Below is a small trained network, with its code and all its weights. Each question gives an input and a class and asks what happens when units are switched off, that is, made to give their printed mean instead of their output.

import numpy as np


def w(rows, s, z=0):
    codes = np.array(rows[::2]) - 128.0
    scale = np.full(codes.shape[1], s)
    scale[-1] = z or s
    return codes * scale


def f(y):
    return np.maximum(y, 0)


def log_softmax(a):
    a = a - a.max(-1, keepdims=True)
    return a - np.log(np.exp(a).sum(-1, keepdims=True))


def net(x, mask):
    res = np.array(x, float).reshape(1, 5) / 4 @ E
    y = f(res @ A[0][:, :-1].T + A[0][:, -1])
    res = res + np.where(mask, y, B[0][:, -1]) @ B[0][:, :-1]
    return log_softmax(res[-1] @ U[:, :-1].T + U[:, -1])


A, B = {}, {}
E = w([
[54,181,211,56],'x0',
[129,100,157,135],'x1',
[29,69,56,121],'x2',
[168,83,102,12],'x3',
[127,129,128,126],'x4',
],0.011)
A[0] = w([
[89,142,155,193,149],'n0',
[236,59,62,182,5],'n1',
[62,80,73,126,39],'n2',
[25,60,78,138,68],'n3',
[60,83,106,125,76],'n4',
[145,139,93,137,2],'n5',
[70,193,134,229,129],'n6',
[77,179,179,80,31],'n7',
[162,62,110,44,83],'n8',
[57,80,92,133,88],'n9',
[247,186,190,128,94],'n10',
[70,101,94,122,149],'n11',
[164,137,89,51,172],'n12',
[112,139,114,214,93],'n13',
[97,153,138,182,143],'n14',
[200,56,37,192,116],'n15',
[73,143,167,87,29],'n16',
],0.011,0.0019)
B[0] = w([
[142,86,82,44,190],'n0',
[30,187,160,108,235],'n1',
[169,136,143,201,201],'n2',
[205,185,145,222,231],'n3',
[149,167,146,189,191],'n4',
[105,134,105,120,143],'n5',
[190,33,36,28,226],'n6',
[45,175,180,104,208],'n7',
[182,27,82,58,201],'n8',
[186,181,149,184,200],'n9',
[198,202,142,229,230],'n10',
[164,149,113,174,190],'n11',
[184,63,90,85,189],'n12',
[119,76,110,67,193],'n13',
[171,38,82,74,180],'n14',
[2,139,170,88,248],'n15',
[48,145,174,91,190],'n16',
],0.0072,0.011)
U = w([
[166,38,101,87,250],'0',
[181,176,139,225,57],'1',
[6,145,149,121,46],'2',
],0.017,0.0018)

Each question gives the input, the list of numbers given to net, and the class t.
The units are the neurons (one row each of A and B). Each row of codes is followed by its name. A weight is (code - 128) times the scale printed after its matrix; where a second scale follows, it is the last column's (A, B and U).
mask holds one flag per neuron, in row order. A switched-off neuron (its flag False) gives its mean, the last column of its row in B, instead of its output. The means were averaged over made-up inputs and are rounded, as every weight is.
A unit's drop is (log p(t) with every unit on - log p(t) with that unit switched off) / (log p(t) with every unit on - log p(t) with every unit switched off).
The circuit of an input: a set's keep is (log p(t) with only the set's units on - log p(t) with every unit switched off) / (log p(t) with every unit on - log p(t) with every unit switched off). Starting from the 12 units with the biggest drops (on a tie, the unit counted first), units are removed one at a time, each time the one whose removal leaves the highest keep (on an exact tie, the one counted first), for as long as the keep stays at least 0.8.
circuit, biggest first: the units of the circuit, biggest drop first
unit that matters most: the unit with the biggest drop
top k neurons: the k neurons with the biggest drops, biggest first
drop when u is switched off: that unit's drop, to one decimal
input [-8,-2,-2,5,-4], class 2: circuit, biggest first => n1
input [-5,1,-3,-3,-8], class 2: top 2 neurons => n1, n15
input [-5,-8,4,1,-3], class 2: top 3 neurons => n15, n10, n1
input [-8,3,8,3,-5], class 1: top 3 neurons => n3, n2, n9
input [4,6,7,-7,2], class 0: top 2 neurons => n6, n0
input [-6,-8,-8,7,-4], class 1: top 3 neurons => n10, n6, n1
input [-7,-8,-2,-5,3], class 2: top 2 neurons => n15, n1
input [-4,-2,-6,4,1], class 1: top 2 neurons => n10, n6
input [-5,0,0,4,5], class 2: top 3 neurons => n1, n15, n6
input [-6,-2,4,3,-4], class 2: top 2 neurons => n15, n1
input [4,1,0,-4,1], class 0: drop when n1 is switched off => 0.4
input [-6,-4,0,-1,2], class 2: drop when n0 is switched off => 0.0
input [-5,-3,8,7,6], class 1: drop when n3 is switched off => 0.5
input [-1,-6,2,-3,6], class 0: unit that matters most => n10
